Here is a tiny trained network, its code and every weight. The questions are about switching its units off for an input and a class, where a switched-off unit gives its printed mean instead of its output.

import numpy as np


def w(rows, s, z=0):
    codes = np.array(rows[::2]) - 128.0
    scale = np.full(codes.shape[1], s)
    scale[-1] = z or s
    return codes * scale


def norm(h):
    return h / np.sqrt((h * h).mean(-1, keepdims=True) + 1e-5)


def f(y):
    return y / 2 * (1 + np.tanh(0.7978845608 * (y + 0.044715 * y**3)))


def log_softmax(a):
    a = a - a.max(-1, keepdims=True)
    return a - np.log(np.exp(a).sum(-1, keepdims=True))


def net(x, mask):
    res = np.array(x, float).reshape(1, 8) / 4 @ E
    u = 0
    for l in range(2):
        y = f(norm(res) @ A[l][:, :-1].T + A[l][:, -1])
        res = res + np.where(mask[u : u + 14], y, B[l][:, -1]) @ B[l][:, :-1]
        u += 14
    return log_softmax(norm(res)[-1] @ U[:, :-1].T + U[:, -1])


A, B = {}, {}
E = w([
[127,127,126,128,130,128,128,128,128,130,127,127],'x0',
[126,154,128,86,128,119,119,176,136,130,131,226],'x1',
[112,106,96,145,134,3,99,61,128,109,75,144],'x2',
[122,116,133,206,130,146,136,124,209,127,135,159],'x3',
[127,127,126,128,130,128,127,129,128,130,127,127],'x4',
[129,128,128,127,128,128,128,128,129,128,126,127],'x5',
[132,122,129,72,130,92,140,186,200,135,131,76],'x6',
[130,128,129,127,128,129,129,126,129,126,126,128],'x7',
],0.0073)
A[0] = w([
[134,133,128,105,133,129,126,111,101,127,116,127,27],'L0N0',
[123,115,124,97,129,58,129,132,178,130,120,103,41],'L0N1',
[130,122,129,103,126,173,118,148,114,129,120,120,54],'L0N2',
[129,124,123,87,125,72,121,112,72,130,124,116,57],'L0N3',
[125,119,124,166,133,84,123,84,117,123,116,52,50],'L0N4',
[122,128,130,93,123,107,130,127,115,120,133,110,37],'L0N5',
[134,131,126,112,128,110,129,133,147,134,123,116,35],'L0N6',
[133,134,125,100,128,120,124,122,115,124,113,117,46],'L0N7',
[126,121,127,138,125,3,115,89,106,126,117,144,6],'L0N8',
[130,124,125,166,130,103,125,68,60,126,115,180,49],'L0N9',
[137,134,133,104,133,107,122,139,146,120,122,117,34],'L0N10',
[126,130,125,94,131,62,120,136,132,121,118,220,60],'L0N11',
[128,120,123,183,125,92,121,98,208,125,116,155,58],'L0N12',
[129,131,125,112,127,110,129,136,146,130,119,114,35],'L0N13',
],0.022,0.0022)
B[0] = w([
[145,106,171,182,128,128,148,152,116,128,144,188,146],'L0N0',
[78,144,127,168,91,113,59,248,179,94,186,52,209],'L0N1',
[109,149,81,148,187,125,181,76,179,109,65,90,173],'L0N2',
[102,97,195,168,181,94,199,128,12,110,115,216,196],'L0N3',
[159,87,137,12,32,129,128,43,140,221,174,148,230],'L0N4',
[149,113,181,159,147,130,141,146,111,109,139,206,154],'L0N5',
[84,138,127,161,105,153,89,126,119,122,166,127,146],'L0N6',
[143,128,176,136,147,141,152,161,108,123,143,183,146],'L0N7',
[165,202,26,137,230,177,160,91,200,88,7,77,249],'L0N8',
[61,128,142,181,73,122,48,250,167,103,213,59,213],'L0N9',
[108,118,131,204,83,156,90,131,111,127,168,97,151],'L0N10',
[156,79,142,28,40,132,138,37,135,216,171,126,205],'L0N11',
[127,113,199,169,196,117,199,141,20,100,111,219,212],'L0N12',
[96,133,130,162,110,152,89,137,123,126,169,122,148],'L0N13',
],0.014,0.018)
A[1] = w([
[153,141,133,124,120,134,109,142,115,116,126,131,89],'L1N0',
[220,127,118,103,105,82,64,141,118,74,92,110,55],'L1N1',
[116,156,109,140,72,117,17,176,145,101,178,107,61],'L1N2',
[183,193,104,137,99,93,71,118,145,101,97,175,45],'L1N3',
[117,152,123,104,134,125,109,130,142,132,138,163,72],'L1N4',
[150,121,160,105,106,115,122,134,113,113,156,128,82],'L1N5',
[172,150,117,90,126,102,81,127,113,162,123,213,50],'L1N6',
[204,101,113,16,42,82,56,62,103,181,126,146,17],'L1N7',
[119,119,116,146,96,81,133,112,150,107,106,141,88],'L1N8',
[147,172,125,143,127,51,113,143,65,90,105,152,95],'L1N9',
[188,105,203,150,181,70,123,143,20,91,105,244,4],'L1N10',
[99,135,130,196,102,108,17,205,126,99,175,112,45],'L1N11',
[167,128,141,61,85,157,125,71,157,159,151,139,65],'L1N12',
[165,160,132,114,142,149,120,97,117,114,119,149,92],'L1N13',
],0.011,0.0023)
B[1] = w([
[41,126,175,154,139,191,252,99,148,156,161,67,113],'L1N0',
[120,131,151,114,137,122,153,155,147,128,133,109,116],'L1N1',
[102,139,136,144,125,125,123,158,130,113,149,114,227],'L1N2',
[112,126,124,132,124,134,138,128,151,119,160,165,112],'L1N3',
[88,112,150,164,126,171,220,94,114,142,156,48,116],'L1N4',
[102,125,129,132,151,145,185,126,140,148,129,95,149],'L1N5',
[92,137,125,124,121,138,146,137,148,138,136,124,137],'L1N6',
[167,109,103,81,117,131,130,66,142,167,101,128,235],'L1N7',
[83,128,148,161,128,228,226,123,146,156,157,97,115],'L1N8',
[94,105,144,132,141,145,172,107,140,156,149,140,135],'L1N9',
[153,127,154,135,148,118,140,133,86,108,106,179,243],'L1N10',
[106,141,118,132,108,120,91,153,140,115,156,100,255],'L1N11',
[134,109,146,120,99,115,114,119,105,145,143,132,213],'L1N12',
[100,108,137,145,141,129,142,139,148,149,133,103,141],'L1N13',
],0.025,0.0078)
U = w([
[155,181,40,138,213,161,148,104,204,99,24,94,2],'0',
[60,140,142,170,74,117,48,223,146,98,217,81,247],'1',
[148,103,212,161,175,108,176,151,33,101,113,254,143],'2',
[171,74,126,27,44,122,119,36,135,224,142,128,127],'3',
],0.0088,0.00062)

Each question gives the input, the list of numbers given to net, and the class t.
The units are the neurons (one row each of A and B). Each row of codes is followed by its name. A weight is (code - 128) times the scale printed after its matrix; where a second scale follows, it is the last column's (A, B and U).
mask holds one flag per neuron, layer by layer. A switched-off neuron (its flag False) gives its mean, the last column of its row in B, instead of its output. The means were averaged over made-up inputs and are rounded, as every weight is.
A unit's drop is (log p(t) with every unit on - log p(t) with that unit switched off) / (log p(t) with every unit on - log p(t) with every unit switched off).
The circuit of an input: a set's keep is (log p(t) with only the set's units on - log p(t) with every unit switched off) / (log p(t) with every unit on - log p(t) with every unit switched off). Starting from the 12 units with the biggest drops (on a tie, the unit counted first), units are removed one at a time, each time the one whose removal leaves the highest keep (on an exact tie, the one counted first), for as long as the keep stays at least 0.8.
units of the circuit, in order: the units of the circuit, biggest drop first
unit that matters most: the unit with the biggest drop
top k neurons: the k neurons with the biggest drops, biggest first
top k neurons in layer l: the k neurons of layer l with the biggest drops, biggest first
input [-7,3,3,-4,5,0,7,-7], class 1: unit that matters most : L0N1
input [-5,0,4,-4,0,6,5,0], class 1: top 3 neurons : L0N1; L0N12; L0N10
input [2,1,-2,-8,4,3,-5,5], class 2: top 2 neurons : L0N3; L0N1
input [-7,-1,-4,6,8,0,5,1], class 2: units of the circuit, in order : L0N9; L0N4
input [5,5,8,7,5,-5,-2,-6], class 0: top 3 neurons : L0N8; L0N3; L0N4
input [8,-5,0,-5,5,-7,-6,-1], class 1: top 3 neurons : L0N9; L0N11; L0N12
input [-3,-2,-5,8,6,-2,-7,2], class 2: top 2 neurons : L0N1; L0N8
input [7,6,1,4,7,3,3,6], class 3: top 2 neurons : L0N11; L0N3
input [2,-8,7,-8,-3,-3,0,-8], class 2: top 2 neurons : L0N3; L0N11
input [2,0,-1,5,4,-5,4,-2], class 2: top 2 neurons : L0N12; L0N9
input [1,8,7,1,-3,1,-3,-7], class 3: top 2 neurons : L0N11; L0N2
input [2,-7,1,-8,-8,2,-8,4], class 1: top 3 neurons : L0N9; L0N12; L0N11
input [-5,1,-7,2,-2,-8,-1,-7], class 0: top 3 neurons in layer 0 : L0N4; L0N11; L0N9
input [-1,8,3,-6,0,6,-7,7], class 3: top 4 neurons : L0N11; L0N1; L0N12; L0N10
input [-4,-4,-3,5,7,3,2,-7], class 2: unit that matters most : L0N8
input [-5,-7,7,-2,7,-6,-4,7], class 0: top 4 neurons in layer 0 : L0N8; L0N11; L0N9; L0N3
input [4,-2,-6,-6,-2,-5,-4,-5], class 0: top 4 neurons in layer 0 : L0N2; L0N4; L0N12; L0N3
input [8,1,3,-6,7,-1,4,8], class 2: top 2 neurons in layer 0 : L0N3; L0N9
input [1,-5,-7,-5,-1,1,-1,-8], class 0: top 3 neurons in layer 0 : L0N4; L0N11; L0N12
input [-2,-8,0,4,-8,-5,1,-5], class 3: unit that matters most : L0N4
input [-1,4,-8,4,-2,-3,-6,3], class 0: top 3 neurons in layer 0 : L0N11; L0N4; L0N9
input [-4,-6,-7,-8,5,-6,-6,-7], class 2: units of the circuit, in order : L0N4; L0N1
